Below are the code and all the weights of a small trained network. Each question names an input and a target symbol and asks about switching units off, where a switched-off unit gives its printed mean instead of its output.

import numpy as np


def w(rows, s, z=0):
    codes = np.array(rows[::2]) - 128.0
    scale = np.full(codes.shape[1], s)
    scale[-1] = z or s
    return codes * scale


def norm(h):
    return h / np.sqrt((h * h).mean(-1, keepdims=True) + 1e-5)


def f(y):
    return y / 2 * (1 + np.tanh(0.7978845608 * (y + 0.044715 * y**3)))


def softmax(a):
    e = np.exp(a - a.max(-1, keepdims=True))
    return e / e.sum(-1, keepdims=True)


def log_softmax(a):
    a = a - a.max(-1, keepdims=True)
    return a - np.log(np.exp(a).sum(-1, keepdims=True))


def net(x, mask):
    ids = ['ΔΛΠΦΨαβγεζηθμτ'.index(c) for c in x.split()]
    T = len(ids)
    res = E[ids] + P[:T]
    u = 0
    for l in range(2):
        r = norm(res)
        for j in range(3):
            rows = slice(2 * j, 2 * j + 2)
            q, k, v = (r @ M[l][rows].T for M in (Q, K, V))
            z = softmax(np.where(np.tri(T) > 0, q @ k.T / 2**0.5, -1e9)) @ v
            o = O[l][rows]
            res = res + np.where(mask[u + j], z, o[:, -1]) @ o[:, :-1]
        u += 3
        y = f(norm(res) @ A[l][:, :-1].T + A[l][:, -1])
        res = res + np.where(mask[u : u + 4], y, B[l][:, -1]) @ B[l][:, :-1]
        u += 4
    return log_softmax(norm(res)[-1] @ U[:, :-1].T + U[:, -1])


Q, K, V, O, A, B = {}, {}, {}, {}, {}, {}
E = w([
[96,149,47,164,78,86,180,148],'Δ',
[191,132,94,97,131,112,175,168],'Λ',
[186,135,81,106,124,104,175,169],'Π',
[196,148,104,117,150,89,172,151],'Φ',
[149,112,214,105,106,191,61,144],'Ψ',
[188,142,88,108,142,96,177,160],'α',
[176,128,188,122,121,139,168,131],'β',
[105,132,120,102,22,167,142,159],'γ',
[133,132,85,180,120,122,35,52],'ε',
[207,128,64,99,86,112,177,164],'ζ',
[182,151,105,121,154,84,173,152],'η',
[177,131,253,150,159,141,116,108],'θ',
[178,159,154,152,167,86,176,131],'μ',
[114,179,84,206,174,69,145,143],'τ',
],0.0061)
P = w([
[110,182,125,2,103,24,40,125],'0',
[202,178,132,134,67,90,46,196],'1',
[201,170,112,152,72,122,75,199],'2',
[194,152,110,160,86,138,102,201],'3',
[177,138,112,160,86,141,127,183],'4',
[179,125,110,154,102,151,139,183],'5',
[180,120,106,156,114,167,151,174],'6',
[177,115,107,153,117,173,165,171],'7',
[167,110,114,150,129,177,184,172],'8',
[166,109,107,146,140,188,189,161],'9',
[163,112,111,129,158,196,200,159],'10',
[161,113,113,129,173,199,206,151],'11',
[158,118,114,123,185,210,218,140],'12',
],0.0026)
Q[0] = w([
[154,188,49,177,100,113,148,160],'L0H0',
[128,140,159,127,111,96,185,182],'L0H0',
[46,157,84,115,162,92,133,147],'L0H1',
[126,132,111,148,194,118,83,103],'L0H1',
[32,50,38,45,101,120,105,90],'L0H2',
[141,254,44,195,158,61,177,108],'L0H2',
],0.0061)
K[0] = w([
[95,129,33,169,124,104,147,152],'L0H0',
[165,115,138,128,171,143,197,160],'L0H0',
[77,202,91,144,151,60,156,145],'L0H1',
[144,194,127,138,172,108,80,83],'L0H1',
[68,46,1,120,8,138,87,187],'L0H2',
[128,181,55,177,162,74,173,94],'L0H2',
],0.0059)
V[0] = w([
[120,177,50,119,110,102,88,118],'L0H0',
[105,151,107,110,99,69,195,186],'L0H0',
[86,154,130,87,109,104,194,158],'L0H1',
[106,156,75,247,163,91,156,107],'L0H1',
[104,116,90,92,2,116,119,131],'L0H2',
[121,138,123,130,90,89,139,111],'L0H2',
],0.0044)
O[0] = w([
[87,199,198,57,106,158,100,218,187],'L0H0',
[145,85,146,49,124,68,4,92,251],'L0H0',
[178,73,157,182,167,136,39,127,134],'L0H1',
[225,95,194,132,86,201,201,81,64],'L0H1',
[145,153,191,212,244,161,176,94,98],'L0H2',
[157,100,149,125,158,155,146,130,137],'L0H2',
],0.0035,0.0031)
A[0] = w([
[22,145,136,160,185,228,114,189,2],'L0N0',
[77,223,153,188,103,219,129,122,63],'L0N1',
[101,107,204,51,148,37,106,183,183],'L0N2',
[254,151,119,195,132,163,193,111,142],'L0N3',
],0.0044,0.0026)
B[0] = w([
[120,94,174,143,140,68,255,137,120],'L0N0',
[176,66,110,112,178,145,173,134,127],'L0N1',
[121,103,63,91,119,168,146,174,255],'L0N2',
[139,74,153,79,126,100,246,155,182],'L0N3',
],0.0057,0.0038)
Q[1] = w([
[62,201,223,202,118,78,2,60],'L1H0',
[129,123,108,76,104,120,173,250],'L1H0',
[71,92,202,129,174,151,211,99],'L1H1',
[90,191,105,121,91,116,197,116],'L1H1',
[183,237,204,126,133,150,123,168],'L1H2',
[127,208,131,131,101,153,91,142],'L1H2',
],0.0073)
K[1] = w([
[3,101,191,116,99,42,75,205],'L1H0',
[153,117,49,156,177,197,125,15],'L1H0',
[56,103,170,40,86,137,109,222],'L1H1',
[47,117,101,106,90,91,216,152],'L1H1',
[58,175,180,54,168,90,57,121],'L1H2',
[98,171,99,75,156,114,81,194],'L1H2',
],0.0068)
V[1] = w([
[145,53,91,147,127,169,131,119],'L1H0',
[134,56,105,88,147,119,233,170],'L1H0',
[147,109,166,131,90,118,158,199],'L1H1',
[141,146,133,110,118,79,214,140],'L1H1',
[53,124,181,120,113,244,136,180],'L1H2',
[161,254,143,206,131,184,105,104],'L1H2',
],0.0046)
O[1] = w([
[136,171,94,117,123,140,116,142,133],'L1H0',
[156,124,147,118,128,72,89,201,136],'L1H0',
[120,119,53,96,163,162,101,130,240],'L1H1',
[83,121,139,127,136,175,79,142,140],'L1H1',
[104,117,108,115,138,2,142,130,132],'L1H2',
[120,167,143,95,165,124,92,207,3],'L1H2',
],0.0059,0.0031)
A[1] = w([
[170,163,132,134,120,56,85,98,223],'L1N0',
[169,94,91,102,96,131,128,166,142],'L1N1',
[81,117,95,110,114,68,73,173,5],'L1N2',
[85,179,108,121,64,130,2,132,144],'L1N3',
],0.0065,0.0018)
B[1] = w([
[57,82,126,73,131,185,109,153,142],'L1N0',
[111,160,144,173,187,125,93,100,253],'L1N1',
[205,152,154,147,116,213,98,107,169],'L1N2',
[128,81,118,2,69,130,132,216,169],'L1N3',
],0.0058,0.0068)
U = w([
[126,109,175,93,145,152,156,68,23],'Δ',
[117,125,147,146,102,131,135,101,12],'Λ',
[115,133,148,138,103,128,141,102,28],'Π',
[115,128,146,136,113,135,142,97,3],'Φ',
[16,130,88,135,131,58,141,116,175],'Ψ',
[113,130,145,136,108,133,135,99,36],'α',
[111,109,126,153,104,126,145,101,46],'β',
[150,24,125,148,162,2,186,160,202],'γ',
[73,254,180,117,144,161,199,139,188],'ε',
[178,162,112,222,216,156,60,125,187],'ζ',
[121,131,143,145,95,141,135,100,22],'η',
[104,117,112,149,77,109,137,107,46],'θ',
[141,119,135,152,79,137,141,99,3],'μ',
[147,110,104,39,86,174,72,184,249],'τ',
],0.0076,0.0028)

Each question gives the input, a string of symbols that net reads in full, and the target symbol t.
The units are the heads (2 rows each of Q, K, V and O) and the neurons (one row each of A and B). Each row of codes is followed by its name. A weight is (code - 128) times the scale printed after its matrix; where a second scale follows, it is the last column's (O, A, B and U).
mask holds one flag per unit, layer by layer, with each layer's heads first. A switched-off unit (its flag False) gives its mean, the last column of its rows in O or B, instead of its output. The means were averaged over made-up inputs and are rounded, as every weight is.
A unit's drop is (log p(t) with every unit on - log p(t) with that unit switched off) / (log p(t) with every unit on - log p(t) with every unit switched off).
The circuit of an input: a set's keep is (log p(t) with only the set's units on - log p(t) with every unit switched off) / (log p(t) with every unit on - log p(t) with every unit switched off). Starting from the 12 units with the biggest drops (on a tie, the unit counted first), units are removed one at a time, each time the one whose removal leaves the highest keep (on an exact tie, the one counted first), for as long as the keep stays at least 0.8.
units of the circuit, in order: the units of the circuit, biggest drop first
unit that matters most: the unit with the biggest drop
top k neurons: the k neurons with the biggest drops, biggest first
top k neurons in layer l: the k neurons of layer l with the biggest drops, biggest first
input Ψ Ψ ε, target Ψ: unit that matters most	L0H0
input ε γ Ψ, target ε: top 3 neurons in layer 0	L0N3, L0N0, L0N2
input Ψ Π Φ γ α β γ α μ β Φ μ Δ, target τ: top 3 neurons	L0N1, L0N0, L0N2
input Δ Ψ Ψ, target ζ: top 2 neurons	L0N1, L0N0
input τ γ ζ μ Ψ Δ, target τ: units of the circuit, in order	L0H0, L1N3, L1N2
input γ α γ γ γ β τ ζ ζ Δ τ Π Δ, target ζ: top 2 neurons in layer 0	L0N3, L0N2
input Λ γ Λ γ β γ τ τ τ Δ Ψ γ β, target ζ: units of the circuit, in order	L0H1, L1N3
input ε τ β, target ε: top 2 neurons	L0N3, L1N3
input ε γ θ θ, target ε: top 3 neurons	L1N3, L0N2, L0N3
input η ζ γ Δ α Δ Δ, target γ: units of the circuit, in order	L0H1, L0H2, L0N3, L1H0
input Π β θ μ Δ τ θ τ Π θ α Δ θ, target γ: units of the circuit, in order	L0H0, L0N3, L1H0
input μ θ β ζ Δ Δ Λ Δ α, target ζ: top 3 neurons	L1N3, L1N1, L0N3
input α Π μ, target τ: top 2 neurons	L1N3, L0N1
input Π γ β Ψ Ψ Λ ζ Π, target ζ: units of the circuit, in order	L1N3
input γ Λ Φ Δ ζ ζ, target ζ: top 2 neurons	L1N3, L1N1
input Ψ β α τ β μ Φ γ Φ Δ Δ Ψ, target ζ: top 3 neurons	L0N0, L1N3, L0N3
input γ θ Φ θ γ τ Π γ, target γ: top 3 neurons	L0N0, L0N1, L0N2
input α α Δ α Δ Δ γ γ, target ζ: top 3 neurons in layer 0	L0N1, L0N0, L0N2
input γ α ε, target γ: units of the circuit, in order	L0H2, L1H1, L1N2, L1N1
input α Π Δ γ μ Π α γ β α μ Φ Δ, target ζ: top 2 neurons	L0N3, L1N3
input ε η τ τ, target ε: unit that matters most	L0H1
input ζ Λ ζ, target ζ: top 3 neurons	L1N1, L0N3, L1N3
